-362  105  73  -304  -170  207  -52  -96  -51  223  42  35  83  -154  -156  35  149  63  369  -56  -130  -32  321  278  -140  -120  52  -169  196  48  -71  90  -7  -4  16  -212  -48  65  -153  131  100  -197  -41 -> kogir
-167  226  -735  -510  -178  116  79  -272  -44  -116  118  -160  145  -268  705  430  -63  -217  532  128  120  117  436  677  14  -106  -14  -657  235  324  -56  -219  -174  386  -90  177  -193  105  -273  -211  -210  169  -468 -> ruk
-178  130  -505  -317  -175  69  207  -157  -156  -10  248  -20  140  -218  138  156  -71  92  260  6  44  -81  332  190  -18  0  36  -224  142  153  -145  -176  -154  150  -72  27  10  158  -141  106  -43  87  -200 -> pas
-257  315  -516  -345  83  -185  33  -285  -46  -128  -183  -11  220  11  357  199  -297  -143  588  -13  93  148  -67  618  96  -109  86  -274  0  421  66  183  -207  19  217  264  -65  -216  93  -150  -130  -22  -264 -> pas
-272  42  97  -353  -187  176  191  -124  68  206  -100  83  139  -163  -142  66  112  51  232  32  -23  -77  310  86  -60  -14  34  -127  -8  19  -4  203  83  96  -56  -125  99  52  -163  302  -136  -154  -254 -> rok
-309  261  -342  -510  -256  152  8  -371  24  177  25  -217  207  -91  500  193  -29  -103  483  192  -24  206  381  546  -15  -342  28  -463  205  424  177  -91  -116  344  33  -151  -102  -123  -337  -154  -239  2  -395 -> sife
-158  180  -288  -136  -117  86  86  -146  55  -506  -72  50  -60  -274  496  558  62  110  380  -288  -179  -253  259  352  85  -9  -35  -686  -59  -8  -317  161  -46  135  77  35  -110  12  191  -465  24  -2  -238 -> sife
-170  -191  -304  -168  34  -76  305  45  -239  -5  -12  13  159  13  -49  8  -121  -3  -32  8  35  -13  -14  43  -24  78  -3  93  -148  32  -64  4  15  -202  11  84  -76  88  17  217  67  20  12 -> pas
-54  448  -419  -213  -50  127  -275  -219  127  -531  -20  113  -183  -351  753  512  -32  -194  732  -361  88  -197  247  629  158  -124  -90  -899  128  185  -262  492  -65  234  79  152  -244  2  95  -560  -191  84  -300 -> sev
-126  34  -86  -238  145  -124  205  228  -299  -60  -76  124  117  42  -192  2  -226  -106  -46  -90  55  -52  -67  -35  -91  198  -82  233  -177  -66  -135  -83  177  -249  -33  35  -63  159  -45  164  187  -104  -32 -> pas
-137  32  -337  -263  129  -229  201  147  -337  -110  -45  2  55  -117  194  183  -164  -259  156  -159  48  -56  -39  138  -45  102  -47  62  -100  -18  -75  -195  113  -70  -88  99  -218  139  -17  24  274  -51  -52 -> kogir
-216  213  -415  -166  -161  116  -27  -83  -54  -46  141  -22  217  -170  128  164  -33  2  315  -29  105  -10  290  299  29  -15  -86  -409  -19  88  -72  -90  -115  129  -79  98  -113  186  -122  83  -70  61  -194 -> gagem
-384  49  301  -371  -185  260  -42  108  43  222  41  184  25  -247  -141  -10  180  45  210  -56  -40  -39  385  101  -177  40  -36  -126  162  -104  -66  129  111  -4  -239  -256  -19  157  -185  296  109  -138  -164 -> ruk
-231  49  -32  -283  -235  219  72  -79  4  198  -68  101  116  -213  -124  49  111  268  306  -2  28  -133  325  101  -85  95  140  -110  -65  37  -65  98  21  136  -112  -86  49  146  40  244  -69  -102  -175 -> ruk
-182  43  -273  -328  90  0  104  -22  -271  86  -71  145  111  -140  -183  73  -115  -18  248  -85  51  -81  -24  272  -152  197  71  67  -83  17  -95  -20  -5  -92  149  154  30  101  31  140  162  -191  29 -> Gik
-143  -109  -22  -93  88  -332  199  50  -283  -38  -70  -38  96  109  -87  -73  -103  -12  -142  15  -169  -34  -52  -25  -86  73  104  264  -212  10  -80  -111  105  -306  -46  -148  -66  -19  61  87  226  16  17 -> poper
-114  172  -430  -205  106  -116  54  -210  -74  -33  -28  115  131  -25  226  107  -260  26  440  22  86  109  -27  324  84  -16  85  -116  11  235  -19  197  -198  44  195  137  -2  -82  136  -35  -83  64  -204 -> Fidok
-227  -366  -55  -25  62  -120  95  99  -366  -160  -36  169  64  -124  -291  -62  -111  125  -222  -204  43  -166  -80  -22  -92  300  23  121  -336  -230  -227  -2  167  -352  -64  35  -40  217  239  192  268  39  42 -> Fidok
-185  -168  -6  -138  16  -129  290  87  -188  16  -89  0  279  18  -270  -124  -251  50  75  -67  -62  22  -104  -103  71  47  -2  254  -191  -37  34  70  64  -58  66  -33  14  -27  144  221  105  -24  1 -> Gik
-219  356  -140  -527  -179  248  -136  -63  57  327  35  157  82  -262  -38  108  126  -101  519  51  107  -5  416  311  -183  20  -25  -267  208  88  -8  41  -9  160  -133  -55  -28  45  -210  162  -54  -148  -162 -> kab
-63  -141  178  5  118  -157  158  309  -149  125  -148  146  92  52  -339  -126  51  118  -84  -119  -72  -110  -88  -288  -201  198  -41  263  -157  -241  -22  84  162  -365  -163  -109  12  182  0  385  349  -117  128 -> dumep
-334  -26  198  -433  -294  335  318  -32  37  338  -45  35  41  -219  -147  114  214  16  130  1  12  -79  382  -1  -207  -27  27  -22  83  -54  37  -135  265  236  -256  -185  85  163  -218  258  86  -172  -174 -> Fidok
-362  443  -407  -562  -159  187  -35  -341  2  31  68  -10  24  -264  468  353  117  -78  754  28  113  -10  418  615  -41  -101  -20  -527  373  378  -14  2  -103  406  8  51  -159  140  -198  -197  -161  -42  -291 -> ruk
122  446  -427  -239  -55  -17  -129  -72  90  -367  12  83  -141  -276  642  507  12  -84  624  -305  20  -204  245  484  60  23  -57  -740  56  67  -231  249  -14  169  37  165  -94  92  104  -436  -75  -52  -263 -> Gik
-184  295  -454  -403  -174  217  -7  -198  4  255  21  27  89  -255  379  274  -18  0  604  164  69  20  343  454  -159  -25  19  -336  156  271  20  -105  -104  239  -96  19  -83  92  -235  -67  -93  -26  -304 -> Gik
-52  292  47  -181  -86  -6  -61  -97  98  -384  -58  144  -55  -244  299  389  134  55  672  -359  0  -190  230  204  102  -138  -102  -605  158  -73  -260  444  87  152  -3  -11  -143  92  235  -406  -17  -112  -215 -> kogir
-295  225  -732  -507  -199  247  -114  -335  83  65  133  -63  311  -206  687  349  -167  -88  585  82  23  258  406  807  62  -197  -42  -721  367  498  -19  -110  -337  374  94  151  -105  -6  -181  -163  -339  143  -452 -> sife
-151  65  -343  -340  -241  38  81  -126  -61  2  140  -179  101  -165  373  177  141  -95  413  104  83  118  348  352  -35  -274  -170  -458  158  91  -63  -193  -124  340  -208  -139  -56  160  -164  28  -32  31  -359 -> kogir
-149  130  -545  -310  60  -329  252  -207  -233  -142  88  -165  78  -78  550  185  -135  -147  660  51  76  153  1  526  184  -295  -18  -160  56  210  88  -115  -119  302  80  95  -271  -67  96  -271  108  71  -275 -> kab
-278  53  -252  -485  -241  191  63  -183  2  46  159  -7  165  -240  368  236  59  -43  500  2  101  87  457  467  13  -120  -36  -478  223  182  -4  40  -73  319  -84  -42  -124  147  -193  -38  -101  80  -332 -> rok
-270  199  -224  -342  -145  194  46  -82  59  263  26  134  134  -127  23  22  -93  93  208  86  48  -4  283  192  -117  16  43  -160  100  180  -70  71  -72  58  -144  -41  15  24  -195  203  -155  -17  -315 -> kogir
-191  -188  293  97  154  -334  86  292  -285  -70  -163  184  113  105  -659  -269  -92  181  -437  -122  -233  -155  -224  -457  -176  226  1  450  -295  -264  -210  24  148  -705  -98  -160  59  94  236  344  352  -170  114 -> Netuv
-148  362  -806  -442  -107  -6  -173  -400  -5  -138  51  -113  244  -189  736  296  -85  -196  676  158  173  208  290  783  190  -293  -55  -741  175  513  -70  29  -257  380  101  234  -219  -41  -112  -442  -494  141  -457 -> kogir
-232  -271  -1  -99  -3  -180  165  29  -304  -48  -65  26  213  -7  -189  -45  -6  98  -193  -59  -186  -81  -23  60  -53  164  83  117  -364  -100  -141  -31  91  -345  74  -37  38  123  116  247  209  -71  87 -> sev
-267  -66  341  -165  -164  246  129  302  -132  322  -45  131  -90  -241  -400  -79  144  198  -87  11  -76  -248  271  -443  -338  349  28  325  33  -294  -149  -196  234  -185  -354  -244  111  361  -117  537  337  -223  55 -> dumep
-98  57  330  -101  -93  52  82  191  93  341  -37  148  42  -69  -399  -55  127  135  213  76  -66  -73  159  -260  -213  31  39  149  136  -86  98  108  81  -105  -148  -231  99  122  5  321  171  -227  -101 -> sev
79  508  -464  -225  107  -3  -178  -8  129  -371  79  108  -102  -255  596  571  -262  -159  681  -377  -96  -113  227  509  15  121  -150  -654  324  48  -285  128  -119  172  -27  187  -203  13  -82  -367  20  54  -335 -> kab
-37  390  -179  -398  -121  124  20  -58  47  212  -22  86  -9  -151  231  170  144  -16  455  162  35  -41  338  127  -97  19  33  -179  108  107  10  -5  0  182  -116  -79  -46  148  -191  22  -118  -99  -237 -> Gik
-187  252  -638  -449  140  -259  122  -62  -273  -176  48  -95  123  -89  537  240  -347  -259  436  -4  155  146  31  473  -22  -53  -44  -188  146  344  48  -234  -66  124  -20  189  -321  -53  -141  -266  87  45  -294 -> Netuv
-299  327  -652  -558  -144  132  -171  -295  94  67  178  -42  182  -286  615  400  -14  -117  773  63  51  221  436  851  22  -74  -14  -720  379  363  67  -17  -382  356  49  33  -100  -45  -162  -150  -121  66  -340 -> sife
-338  119  -382  -410  -189  219  148  -188  -34  102  46  24  251  -231  127  241  -22  68  330  97  14  -15  420  300  -99  9  -23  -347  152  224  -178  -116  -54  174  -90  30  -27  232  -255  99  -208  14  -373 -> dumep
-157  -104  -133  -192  -54  -104  190  -220  -228  -135  -77  -47  97  -26  110  -3  -97  19  176  -11  -7  52  -20  226  76  -146  93  -27  -218  1  -133  76  -14  -16  90  17  52  -62  196  93  -18  37  -173 -> Fidok
-91  163  675  162  122  -160  -130  336  -154  -285  -83  271  -199  -150  -466  28  266  225  27  -548  -349  -514  -40  -468  -99  193  -197  106  -154  -570  -415  258  306  -447  -162  -289  -99  297  288  15  294  -351  208 -> pas
-241  143  -93  -256  -152  25  104  -12  -112  116  77  71  85  -249  -25  40  -9  -40  121  138  52  -37  307  -49  -111  4  -15  -18  59  7  -55  -176  -19  57  -225  -160  7  107  -121  182  40  18  -288 -> rok
-97  347  34  -81  57  72  -53  188  21  -209  -112  238  -176  -260  -25  317  102  4  179  -348  -205  -406  135  -111  -119  229  -126  -242  17  -216  -375  189  163  -154  -110  -57  -60  211  74  -151  117  -257  -27 -> rok
-27  340  244  -177  91  -19  -77  313  9  -339  40  374  -170  -254  -48  323  48  30  189  -439  -128  -355  150  -107  -63  296  -157  -214  15  -291  -471  373  200  -236  -173  -86  -33  271  203  -8  183  -220  -84 -> sev
-245  232  -312  -312  -90  146  -105  10  -54  240  61  33  48  -150  215  73  26  -22  255  72  -74  61  336  317  -239  -9  -27  -237  197  101  -139  -170  -112  -39  -193  -123  -65  131  -305  133  59  -62  -213 -> gagem
33  572  -468  -118  42  1  14  84  160  -169  8  251  -199  -282  185  497  30  -31  545  -272  -3  -378  241  87  -27  214  -107  -399  136  50  -344  324  51  -24  -61  191  -105  188  -35  -230  -7  -182  -27 -> kab
-157  31  -123  -199  -208  132  -124  -20  19  202  24  -69  149  -71  37  -47  36  -7  284  -9  -42  60  213  234  -40  -183  -38  -313  -22  104  144  55  45  64  45  -63  20  134  -250  37  -32  -68  -187 -> kab
-281  110  -279  -347  39  -113  169  -250  -190  -176  -34  6  179  -124  206  174  -120  -44  442  -73  118  52  -40  441  121  -89  22  -161  -83  150  -13  156  -137  154  131  149  -31  -52  125  -22  -22  -4  -161 -> sife
-218  -166  -221  -57  109  -384  175  65  -334  -175  -64  88  183  2  -106  9  -29  91  -5  -92  -145  12  -33  91  7  -9  -36  120  -252  -177  -306  -121  -17  -417  -87  -276  -143  21  293  77  315  -108  -27 -> rok
-112  181  -309  -225  -81  221  -190  -27  25  86  160  27  156  -169  -7  61  -172  -158  366  57  123  119  249  352  -42  -7  -50  -311  256  148  92  -139  -85  157  50  84  -3  32  -363  113  -45  54  -252 -> kab
-418  129  -498  -509  -155  261  13  -260  34  74  85  41  259  -304  393  304  -41  43  599  13  68  126  402  665  -85  -112  -8  -542  287  408  -93  28  -230  340  -22  71  -31  121  -222  122  -259  -2  -451 -> Gik
-231  199  160  -187  -101  -6  -122  139  13  -60  133  41  96  -132  -34  27  96  97  123  -61  -114  9  181  33  -9  -9  -117  -196  131  -91  6  -102  -31  -101  -238  -92  -1  110  -70  189  56  -29  -272 -> sife
-205  -13  -386  -242  97  -74  199  -72  -188  201  -142  136  222  -28  -187  15  -240  15  308  -6  68  49  -132  113  -112  -31  -20  135  -60  152  -28  46  16  -114  71  57  -61  -83  66  38  44  -114  -126 -> gagem
-283  282  -469  -452  -193  267  -4  -281  -4  28  100  47  14  -249  384  238  -11  -72  489  40  168  -1  410  508  7  -120  22  -499  116  256  -114  91  -120  282  13  153  -117  181  -238  -91  -244  18  -347 -> Fidok
56  313  341  132  39  -6  -154  279  26  -307  4  251  -227  -171  -23  259  150  188  71  -419  -319  -438  95  -292  -188  273  -91  -196  14  -381  -456  223  165  -303  -204  -216  -9  159  215  -54  278  -200  133 -> ruk
-203  -98  -353  -201  56  -291  107  -105  -211  -26  50  -36  176  17  221  86  -45  88  251  -5  -139  94  -3  336  29  41  1  -69  -79  55  -113  -111  -124  -107  3  -28  -138  69  154  -30  82  32  -100 -> pas
18  201  176  3  28  262  -152  273  -5  -6  -78  323  -118  -243  -217  284  52  203  171  -314  -232  -387  121  -166  -319  356  -67  -148  60  -281  -473  165  185  -270  -101  -65  86  291  169  104  223  -342  46 -> gagem
-55  29  40  -80  145  -245  93  238  -249  120  -82  153  115  64  -271  -144  -180  25  -88  -22  -116  -79  -104  -183  -174  187  31  369  -134  -78  -45  -29  37  -391  -46  -108  -27  47  83  251  317  -117  109 -> Gik
-382  114  -160  -221  -223  173  -16  -294  -76  127  21  0  157  -239  -28  20  102  62  347  37  54  -100  293  361  -41  53  126  -240  -86  104  -61  67  -26  131  54  -34  96  111  -107  185  -221  -17  -66 -> Gik
-298  32  -247  -272  63  -61  65  -83  -193  -72  -89  14  154  -31  72  61  -68  -31  155  -74  -13  12  -65  290  -47  -46  22  -65  -81  225  -47  1  49  -62  14  109  -124  -26  41  -84  23  -17  -65 -> poper
-49  514  -181  -268  5  -28  -83  -52  109  -302  7  129  -140  -228  475  437  -82  -110  679  -333  -79  -206  222  275  50  -111  -188  -562  173  131  -170  375  14  206  29  16  -209  1  -6  -477  35  -70  -248 -> poper
-149  71  -246  -376  -163  165  -164  -129  -23  -92  150  23  40  -234  363  171  17  -100  153  62  119  76  375  443  -23  -33  10  -492  133  136  -48  -64  -76  78  -27  85  -45  122  -229  -66  -94  68  -316 -> kab
-54  446  -435  -87  7  54  -161  -192  24  -488  62  -10  -104  -252  638  464  -74  -20  687  -337  -70  -184  53  487  231  -131  -111  -637  110  127  -209  214  -76  223  23  88  -239  -5  115  -622  -56  105  -204 -> kogir
-137  -132  120  -140  -186  48  85  68  -138  187  45  -18  22  -97  -236  -186  189  53  -112  94  -2  -38  252  -132  -115  -32  54  102  -52  -151  -47  -196  161  -96  -218  -237  53  210  -208  263  65  -45  -136 -> gagem
-161  253  -886  -340  158  -321  -26  -170  -302  -263  80  -156  282  -39  603  268  -350  -298  515  72  108  232  2  711  151  -90  -46  -354  79  418  18  -238  -270  92  167  182  -274  -72  5  -301  -28  156  -268 -> kogir
-233  -17  -318  -201  153  -150  188  129  -233  68  -108  171  145  -38  -27  189  -145  91  140  -76  -65  -60  12  78  -174  282  10  126  -80  46  -205  -39  -6  -263  -37  37  -113  196  60  136  218  -113  -15 -> kogir
-154  -248  -9  34  111  -189  142  -31  -261  -72  24  95  235  -17  -291  20  -233  191  26  -128  -136  -4  -133  -27  32  170  9  239  -237  -178  -158  -85  -11  -185  50  -120  3  28  322  232  200  16  -27 -> poper
-107  -44  -32  -212  54  -305  170  30  -313  -150  -64  28  62  14  -86  -66  19  -21  6  -54  -102  -80  -50  43  -13  -54  51  121  -223  -58  -97  24  108  -272  -18  -154  -74  41  133  2  189  -43  -71 -> Gik
23  162  -452  -323  79  -247  54  -60  -158  -124  -31  -43  128  26  367  190  -149  -150  477  -52  66  137  -19  341  13  -178  -137  -204  63  123  -58  -108  -137  87  -28  66  -195  5  113  -140  57  -28  -237 -> kab
-237  265  95  -345  -207  215  -103  30  12  99  87  33  35  -150  -50  77  143  1  311  -95  -30  -106  346  149  -157  -15  -101  -297  168  40  -28  45  30  124  -128  -55  -81  213  -160  173  2  -117  -136 -> Gik
-281  108  -417  -383  67  -53  166  -68  -190  -76  -73  40  96  -161  412  221  -140  -169  294  28  90  61  32  384  14  -11  17  -127  -106  161  -41  -39  49  2  8  121  -136  27  -56  -156  16  -37  -200 -> kab
-40  168  175  -146  -19  118  -135  161  93  -398  -94  331  -298  -281  122  392  250  -113  283  -423  14  -326  164  21  -103  47  -128  -477  41  -209  -388  429  215  -155  -119  -30  -59  214  242  -210  158  -202  -84 -> poper
-81  -307  383  -3  16  -311  81  204  -301  21  -85  31  198  48  -236  -147  1  205  -251  -78  -218  -72  30  -248  -152  241  50  241  -280  -298  -87  -71  194  -365  -109  -255  -17  134  202  300  308  -87  53 -> rok
-120  389  77  -177  -1  123  -224  122  141  -380  -37  268  -149  -299  212  422  76  -38  607  -416  24  -240  253  301  -13  109  -103  -565  129  -52  -296  484  107  -19  -29  17  -82  118  122  -253  140  -188  -64 -> poper
-299  -122  -449  -170  45  -38  77  -187  -282  -134  -53  -46  235  -82  213  205  -177  100  239  -114  -93  42  -36  447  -33  -23  35  -187  -82  110  -166  -172  -134  -43  64  -16  -122  53  153  -117  107  24  -157 -> kogir
-349  74  34  -312  -182  357  -101  -128  61  279  74  83  136  -265  20  96  62  84  486  93  -8  71  321  306  -199  -76  23  -297  327  113  72  43  -9  154  -106  -116  -33  14  -315  36  26  -30  -242 -> kogir
-156  433  -50  -87  32  -25  -68  -25  -10  -483  6  168  -185  -340  317  490  84  12  488  -414  -137  -389  117  145  100  55  -93  -434  60  -71  -358  323  49  -30  -33  -18  -130  117  281  -339  66  -128  -92 -> kogir
-77  333  -28  -100  -36  -6  -65  147  -43  -511  -54  191  -142  -291  117  374  181  -52  242  -383  -36  -455  162  71  89  117  -144  -428  -208  -90  -466  431  200  -113  -73  52  -76  288  148  -234  -15  -185  16 -> sife
-273  285  -312  -519  -160  250  12  -92  -27  145  69  -52  153  -224  88  200  20  -196  310  64  58  63  383  366  -97  -90  -37  -343  168  117  10  -178  35  150  -227  -84  -134  102  -336  36  -74  -80  -303 -> Fidok
-18  546  -749  -268  5  67  -154  -180  97  -405  71  81  -114  -307  720  559  -113  -206  827  -257  138  -131  208  625  83  -133  -107  -804  263  330  -224  269  -128  289  12  187  -279  37  -16  -616  -168  61  -318 -> Gik
-90  139  184  -92  -63  141  -139  7  121  -419  -96  249  -217  -279  43  392  89  107  411  -419  -164  -312  158  71  -37  95  -68  -450  68  -230  -462  393  79  -81  -38  -63  -72  83  359  -249  70  -178  -164 -> Netuv
-219  302  -464  -372  -123  48  15  -122  -119  15  207  31  81  -270  201  166  -1  -51  487  37  108  -74  416  405  25  45  -14  -327  132  200  -89  -47  -132  260  18  85  -97  295  -234  61  -122  45  -257 -> Gik
138  311  276  -28  46  17  -216  354  67  -244  -52  300  -69  -141  -30  159  -37  95  62  -299  -223  -247  125  -190  -53  112  -107  -189  14  -265  -341  244  135  -349  -185  -126  -61  81  45  -81  132  -184  -140 -> sife
-176  -119  134  -115  30  13  98  94  -181  43  -48  -1  138  -49  -230  -54  -38  73  183  -143  -114  -43  -49  37  -91  33  11  138  -35  -149  -57  -6  61  -81  -49  -166  -30  -6  100  276  273  -129  76 -> dumep
-80  365  -93  -178  -79  96  -22  -124  199  -368  -75  201  -142  -307  586  449  36  -67  675  -426  -35  -208  194  388  53  -220  -136  -714  106  -1  -275  517  8  266  19  20  -101  -55  206  -450  -59  -48  -270 -> Gik
-15  269  93  -183  -84  52  -50  -154  115  -324  -134  123  -67  -187  249  358  109  18  531  -316  -83  -197  146  222  94  -124  -54  -587  -63  -76  -238  586  156  147  139  24  -59  16  159  -484  -127  -123  -176 -> sife
-51  363  -233  13  201  70  -146  287  93  -220  14  299  -157  -241  -64  404  -91  90  303  -463  -186  -356  6  -109  -138  405  -159  -253  171  -102  -305  144  47  -199  -59  126  -36  235  -31  -110  217  -213  41 -> poper
-246  9  138  -268  -170  323  45  94  43  411  51  192  7  -240  -360  18  92  81  215  21  75  -112  312  -157  -280  154  -44  49  233  -51  8  -33  108  72  -173  -145  43  247  -232  277  117  -141  -83 -> dumep
-99  325  -129  -59  50  0  -108  26  -14  -473  37  244  -97  -354  146  444  12  76  457  -450  -105  -342  143  124  67  88  -87  -391  55  -165  -457  207  -32  -119  -92  -67  -118  106  325  -214  133  -182  -56 -> poper
-62  518  -505  -333  -9  -40  -187  -277  62  -510  54  -13  -64  -291  760  538  -22  -201  795  -359  77  -124  193  692  191  -144  -115  -855  173  254  -188  328  -114  367  95  231  -263  29  55  -671  -173  39  -233 -> sev
-126  222  311  -23  79  50  -179  196  78  -248  -120  349  -193  -314  -161  286  73  128  296  -492  -189  -364  106  -83  -147  231  -73  -291  61  -336  -340  373  174  -236  -63  -53  -33  122  232  -139  241  -301  -35 -> Fidok
94  481  -407  -357  -3  36  -28  26  66  -364  62  77  -198  -232  531  422  5  -188  559  -331  -29  -211  235  330  100  -76  -93  -539  253  76  -324  221  28  168  -84  55  -228  53  17  -396  -40  -82  -195 -> sev
